Moves between units:
* | σ ξ
FL | PC RT
ZP | RZ TG
QP | HH HB
LH | QP GB
JP | ZP DH
TM | JM PQ
GB | JP LH
TR | BB GG
DH | LH JP
PM | NQ QB
NH | PH QS
NG | JZ SF
LJ | QS PH
QN | RF BZ
HZ | QN RN
MC | TZ HJ
RC | TH PZ
QB | LJ PM
HH | ZG PG
QS | ZH NH
NT | RT PC
JZ | QB NQ
PQ | LP TM
GF | BR PR
RN | MC HZ
NQ | SF JZ
RF | RC NS
PR | FL GF
NS | BZ RF
JM | PZ TH
PG | HB HH
TG | DH ZP
LP | NG HR
RT | GF FL
ZG | PR BR
GG | NT TR
HB | GB QP
PH | PM LJ
BB | NH ZH
HR | TM LP
PC | TR NT
BR | PG ZG
PZ | NS RC
TZ | TG RZ
RZ | HJ TZ
SF | HR NG
HJ | HZ MC
ZH | GG BB
BZ | RN QN
TH | PQ JM

The rows follow the links: the fewer symbols apart two units are, the more alike their rows tend to be.

Unit, then a row for it; each showing differs a little:
HB	[119,-167,-260,-771,73,537,-666,-701,82,105,145,-362,-163,84,-182,473,267,312,-68,-28,612,-485,75,351,32,331,100,-263,288,107,-94,219,81,-287,-289,30,-243,71,-50,35,-150,241,291,-641,-275,150,-2,-175,43,143,-240,-561,182,-489,424,-319,-159,368,-932,-217,-580,177,473,-6,205,-279,-159]
JM	[-18,-103,194,17,-276,-377,78,486,-4,-113,251,237,-405,387,-237,-7,104,49,-150,-245,-70,124,-548,-88,128,-158,-12,-26,-270,383,213,-180,-147,-332,91,-380,461,473,-455,-130,-614,-522,414,138,-112,404,11,392,-426,567,376,217,270,533,-674,-304,-466,-724,560,215,-112,-31,-355,-468,157,298,385]
NQ	[-128,-167,289,160,211,272,263,-494,50,-9,262,-275,-83,416,253,610,-429,359,-373,426,-293,-97,-524,315,83,169,455,116,-246,131,103,-236,323,-73,31,-641,444,62,-451,-189,-386,-296,55,146,192,807,-423,322,-363,570,70,69,-288,150,-295,-440,-548,-591,393,-35,99,243,-154,-482,59,-142,-26]
HH	[42,83,-333,-95,77,99,-159,-120,32,126,-333,-59,254,-452,68,-227,98,-190,193,-7,204,-37,622,-78,-136,57,-172,-28,391,-289,-179,222,-11,280,-79,504,-541,-316,506,184,570,510,-300,-193,14,-580,155,-419,416,-647,-261,-209,8,-435,600,436,558,744,-619,-160,-22,-58,375,548,-73,-214,-257]
HZ	[59,-285,-133,211,7,-95,-405,-613,506,96,-89,-252,222,554,-256,119,-283,124,-36,623,-444,461,113,644,-392,302,-91,-57,732,-74,-74,-165,-186,234,257,61,-118,-60,484,167,-515,56,-353,-141,60,432,-191,123,-514,1087,201,-365,-250,167,-93,-216,-323,-148,640,-15,-97,-327,68,-91,45,154,-121]
PQ	[-30,76,207,746,-74,-554,422,384,99,-59,-201,221,289,156,11,-388,-335,-254,97,257,-698,632,-39,-52,-97,-212,-101,239,-33,-169,79,-261,-127,386,355,-55,168,-83,190,7,-52,-239,-413,528,308,16,-43,195,-225,266,318,459,-302,516,-385,196,18,-380,1086,182,513,-288,-445,16,-173,269,150]
PC	[-66,13,-56,92,412,650,33,-923,86,139,-206,-377,410,-172,473,453,-367,138,-130,674,-137,-207,211,311,-162,172,352,171,162,-266,-169,28,395,291,-45,-11,-229,-597,90,72,512,394,-355,-149,233,26,-267,-260,292,-242,-413,-240,-482,-582,508,-5,147,388,-432,-241,165,242,342,296,-81,-494,-464]
TG	[204,173,-244,-220,-356,-478,-276,820,-53,-55,-91,356,-149,-323,-397,-741,463,-376,410,-621,278,149,472,-388,-8,-117,-543,-166,179,-38,-33,264,-488,14,6,571,-330,157,370,187,184,140,124,-40,-234,-649,502,-174,220,-399,62,24,420,17,76,431,379,404,-251,62,-124,-374,13,326,12,254,158]
ZP	[101,-297,-240,-379,39,320,-685,-844,386,240,-40,-452,-7,475,-276,442,-50,308,-98,412,134,-51,100,639,-216,487,40,-201,719,77,-100,51,-76,-13,-27,23,-239,-19,295,145,-452,174,-59,-536,-172,316,-165,-28,-337,828,-50,-631,-59,-299,175,-305,-336,146,-75,-141,-531,-137,327,-71,127,-101,-218]
MC	[157,86,-113,-138,-413,-604,-193,1019,-70,-137,43,424,-302,-102,-520,-711,529,-284,303,-777,253,225,146,-363,13,-233,-590,-187,38,114,26,158,-492,-205,51,395,-104,450,160,29,-128,-163,292,57,-260,-438,437,-36,-8,-103,251,112,534,334,-221,299,189,58,55,182,-173,-387,-140,14,114,454,371]
PM	[-172,-123,340,158,290,425,201,-723,42,22,201,-356,44,365,350,720,-421,346,-427,630,-293,-115,-489,369,36,186,543,188,-225,70,69,-264,381,-10,-4,-643,383,-140,-393,-129,-234,-139,-67,40,205,714,-414,169,-266,501,-55,31,-380,-30,-144,-423,-469,-515,309,-29,141,303,-97,-400,21,-273,-101]
DH	[104,80,-299,-140,-192,-374,-247,617,-31,-20,-242,296,38,-412,-288,-609,437,-412,340,-500,277,132,468,-329,-3,-160,-511,-177,236,-56,-62,277,-334,69,43,653,-402,10,431,191,317,300,16,-127,-237,-706,422,-202,308,-505,-28,-27,381,-84,258,451,553,616,-349,8,-121,-316,82,419,-34,196,35]
HJ	[100,-269,-154,4,28,94,-488,-778,523,138,-57,-289,165,524,-312,274,-198,157,-24,595,-182,256,152,680,-378,407,-55,-131,794,-23,-49,-109,-152,149,148,81,-69,-32,394,131,-519,102,-267,-302,-7,430,-158,90,-465,1132,85,-440,-181,-11,43,-228,-365,-45,419,-75,-295,-279,133,-66,114,98,-186]

Each walk starts at a row. The symbols on each line, taken left to right, move it on to the next unit.
Answer with the unit's row; about right is enough.
---
[-102,294,175,-64,-26,19,411,665,-546,-155,66,311,-181,-577,248,-161,232,-144,25,-574,294,-348,-131,-660,401,-315,72,106,-770,82,47,144,164,-162,-204,-90,98,29,-429,-230,473,-94,355,180,-32,-416,205,-51,509,-1111,-182,417,189,33,15,264,428,111,-584,78,171,268,-82,103,-107,-91,197]
σ σ ξ ξ [4,191,82,-401,73,305,140,328,-443,-86,121,107,-318,-525,184,17,369,-8,-6,-579,607,-630,-1,-450,354,-136,145,-82,-653,137,50,261,231,-350,-334,-79,-10,11,-426,-178,440,60,444,-92,-140,-309,94,-173,499,-967,-288,102,313,-230,262,100,303,279,-935,-44,-131,360,138,64,19,-253,50]
ξ ξ σ σ σ ξ [48,110,-225,-50,185,284,-141,-387,28,105,-286,-112,367,-444,175,-106,-35,-192,219,204,98,-71,516,-64,-135,74,-89,15,306,-326,-212,182,69,304,-119,399,-468,-474,442,157,647,526,-349,-178,62,-426,-15,-360,462,-603,-291,-228,-204,-558,643,323,453,728,-670,-98,76,1,348,483,-122,-268,-277]
---
[122,-7,25,-130,-457,-672,-51,932,-101,-145,172,393,-425,166,-460,-553,427,-176,113,-636,147,189,-162,-298,115,-239,-404,-124,-206,304,115,81,-366,-309,85,120,171,510,-67,-23,-424,-366,353,138,-239,-141,419,163,-207,225,342,184,507,478,-446,77,-73,-284,318,224,-194,-327,-330,-204,97,476,427]
σ ξ σ [121,-220,-59,359,-42,-211,-262,-387,448,109,-136,-193,248,520,-229,-33,-402,51,-37,578,-518,543,79,612,-443,141,-81,91,678,-44,-46,-222,-125,277,340,77,-45,-31,401,205,-503,7,-417,20,198,399,-158,168,-516,991,222,-197,-299,180,-181,-98,-312,-247,871,-26,22,-351,-57,-128,44,202,-94]
σ σ σ σ ξ σ ξ [-49,-11,183,647,-71,-502,300,188,294,-91,-149,219,316,206,-63,-362,-398,-183,76,355,-712,688,-19,19,-249,-158,-119,257,185,-172,9,-257,-120,379,373,17,145,-98,311,82,-184,-187,-434,427,250,97,-38,286,-322,459,308,280,-289,427,-360,111,-55,-382,1179,83,363,-348,-363,-11,-92,275,135]
---
[-97,-36,64,217,485,667,154,-1011,108,142,-61,-473,362,30,550,700,-496,240,-266,761,-255,-180,-91,363,-86,185,512,184,-2,-206,-99,-177,462,163,-14,-316,26,-440,-126,24,182,193,-349,-92,281,381,-444,-92,23,-39,-252,-140,-509,-343,250,-245,-94,74,-120,-191,196,295,252,21,-104,-420,-411]
ξ σ σ σ σ σ [66,23,-224,-734,90,508,-365,-294,-221,52,143,-223,-286,-160,39,359,365,244,-76,-320,758,-638,-3,49,197,172,130,-200,-68,164,-34,251,126,-362,-415,12,-203,55,-247,-89,106,208,434,-510,-244,-97,70,-233,305,-392,-259,-347,288,-516,388,-175,27,382,-1142,-174,-501,268,379,41,160,-313,-157]
σ ξ ξ [112,-88,-291,-741,69,592,-523,-493,-104,117,154,-309,-219,-55,-95,439,334,298,-79,-212,701,-574,46,170,131,292,125,-291,102,122,-37,308,154,-340,-290,13,-194,45,-161,-9,-33,230,315,-566,-270,58,14,-148,204,-92,-317,-488,270,-553,389,-231,-114,382,-1054,-132,-624,289,445,-34,232,-307,-153]
---
[-79,-141,347,95,46,138,255,-290,-5,-47,318,-170,-218,430,110,451,-236,301,-353,243,-301,-15,-573,230,137,46,342,55,-284,213,179,-263,213,-196,31,-611,468,130,-504,-173,-553,-446,122,127,143,700,-310,402,-436,564,152,130,-149,304,-457,-461,-568,-718,530,94,52,201,-273,-532,117,10,95]
σ σ ξ σ [-57,114,271,716,-104,-560,566,564,49,-154,-171,335,222,-24,131,-438,-310,-289,121,87,-628,574,-92,-229,-54,-326,-116,319,-211,-135,38,-229,-102,365,291,-22,253,-32,72,-53,19,-201,-389,611,289,-126,36,181,-118,-9,268,530,-221,542,-389,285,151,-344,973,136,571,-190,-444,15,-183,274,264]
σ σ σ σ [-116,354,239,266,-50,-259,713,850,-446,-175,40,421,-34,-459,261,-383,81,-240,33,-422,-38,-35,-147,-658,291,-433,41,240,-807,-58,60,-8,70,-9,-49,-81,242,23,-363,-171,510,-182,123,432,87,-397,148,36,359,-904,6,645,91,270,-197,337,371,-95,-19,113,455,176,-238,76,-197,53,301]
---
[119,-15,-88,-154,-472,-719,-172,1011,-88,-186,97,412,-339,2,-521,-625,475,-269,250,-730,258,184,13,-360,54,-177,-468,-115,-83,161,119,142,-433,-206,-9,237,56,538,75,0,-240,-247,350,133,-274,-321,373,100,-112,78,314,199,534,421,-382,173,16,-191,214,227,-157,-328,-265,-25,93,498,418]
σ ξ σ σ σ [44,-161,31,484,-52,-348,-68,-235,432,82,-148,-43,213,450,-183,-70,-405,-22,28,572,-649,677,93,413,-382,58,-124,58,557,-126,-9,-238,-183,351,322,28,70,-69,423,131,-436,-76,-456,174,187,303,-170,240,-485,890,215,-60,-307,323,-302,-50,-278,-312,1035,57,151,-402,-213,-107,-46,313,-17]
σ ξ ξ σ ξ σ σ [60,-72,117,-78,-376,-588,26,857,-119,-207,229,360,-389,238,-384,-445,290,-133,69,-570,79,220,-279,-223,95,-210,-304,-112,-162,323,169,-20,-328,-305,8,-34,260,529,-160,-67,-539,-474,409,164,-190,72,250,241,-344,403,403,227,470,613,-597,-105,-320,-482,477,169,-169,-153,-326,-273,148,435,453]
---
[111,-243,-266,-589,73,510,-689,-708,192,178,97,-423,-182,294,-237,500,138,333,-80,120,477,-342,97,452,-70,421,33,-283,468,102,-111,111,31,-210,-195,37,-249,12,57,152,-284,241,145,-646,-183,248,-58,-113,-51,461,-239,-645,94,-461,371,-315,-261,268,-688,-167,-631,97,460,-48,195,-193,-218]
ξ σ σ ξ σ ξ [101,145,-322,-80,-22,-86,-233,156,13,122,-311,110,215,-447,-48,-411,296,-249,347,-173,258,-29,537,-146,-114,-45,-321,-107,334,-253,-129,273,-162,216,-83,658,-464,-211,487,179,479,423,-147,-197,-47,-694,253,-345,404,-675,-184,-159,86,-341,517,480,581,743,-556,-112,-3,-178,292,472,-162,-45,-153]
σ ξ σ σ σ σ σ [76,-323,-229,-208,36,182,-624,-745,477,105,-38,-364,84,516,-264,337,-164,243,-44,524,-3,148,139,704,-292,395,-58,-233,783,-24,-108,-75,-80,72,84,96,-195,-1,349,171,-470,133,-150,-411,-54,454,-185,30,-379,1009,50,-568,-94,-177,157,-264,-387,-8,129,-159,-418,-259,257,-83,147,12,-246]
---
[-118,290,257,411,-27,-382,741,862,-337,-185,7,478,47,-359,287,-448,13,-343,86,-322,-248,145,-163,-578,275,-435,-19,251,-715,-129,71,-64,77,32,114,-93,223,16,-263,-170,426,-196,12,522,108,-347,110,40,227,-762,144,632,-40,335,-274,367,323,-103,302,181,567,58,-377,82,-187,98,292]
σ σ ξ ξ σ σ ξ [-49,-14,44,164,484,697,131,-1010,135,203,-187,-430,389,-72,460,647,-457,145,-196,726,-155,-208,86,317,-66,223,457,235,124,-254,-126,-74,452,319,-51,-193,-90,-564,-6,-3,378,311,-372,-137,294,224,-364,-135,158,-141,-379,-227,-508,-489,460,-108,25,159,-310,-274,163,296,283,134,-104,-434,-432]
σ ξ σ ξ σ σ [-183,-86,138,170,435,621,212,-1008,109,139,10,-439,287,131,449,742,-535,305,-356,723,-273,-161,-204,424,-100,173,536,200,-84,-109,-14,-198,514,168,-32,-449,97,-335,-197,-63,60,82,-212,-33,333,545,-522,0,-104,196,-228,-141,-522,-250,131,-280,-237,-191,13,-122,196,373,202,-108,-36,-407,-314]
---
[139,212,-348,-107,-167,-273,-235,426,-82,0,-247,213,132,-462,-134,-579,315,-329,343,-397,299,70,571,-263,-90,-21,-410,-136,237,-167,-152,270,-278,118,-17,645,-470,-101,515,197,461,397,-92,-91,-153,-745,328,-316,382,-587,-89,-119,261,-219,352,459,560,695,-496,-53,-85,-308,158,497,-80,137,-92]
ξ ξ ξ σ [91,-223,-299,-529,50,403,-715,-849,294,167,46,-438,-4,377,-220,495,82,372,-113,252,300,-225,151,603,-216,443,35,-290,648,119,-15,119,-56,-147,-156,110,-195,7,221,195,-390,247,69,-600,-162,346,-140,6,-172,683,-110,-653,68,-367,238,-311,-326,170,-378,-164,-569,1,395,-123,175,-125,-262]
ξ ξ σ ξ ξ σ ξ [148,106,-233,-197,-434,-585,-238,940,-116,-140,-64,484,-244,-178,-485,-792,530,-353,406,-787,308,157,269,-411,-5,-134,-571,-186,135,72,-6,214,-467,-130,13,513,-214,306,254,82,6,18,228,-23,-290,-599,404,-105,122,-236,122,87,476,216,-35,407,310,273,-88,162,-223,-346,-104,221,39,377,290]
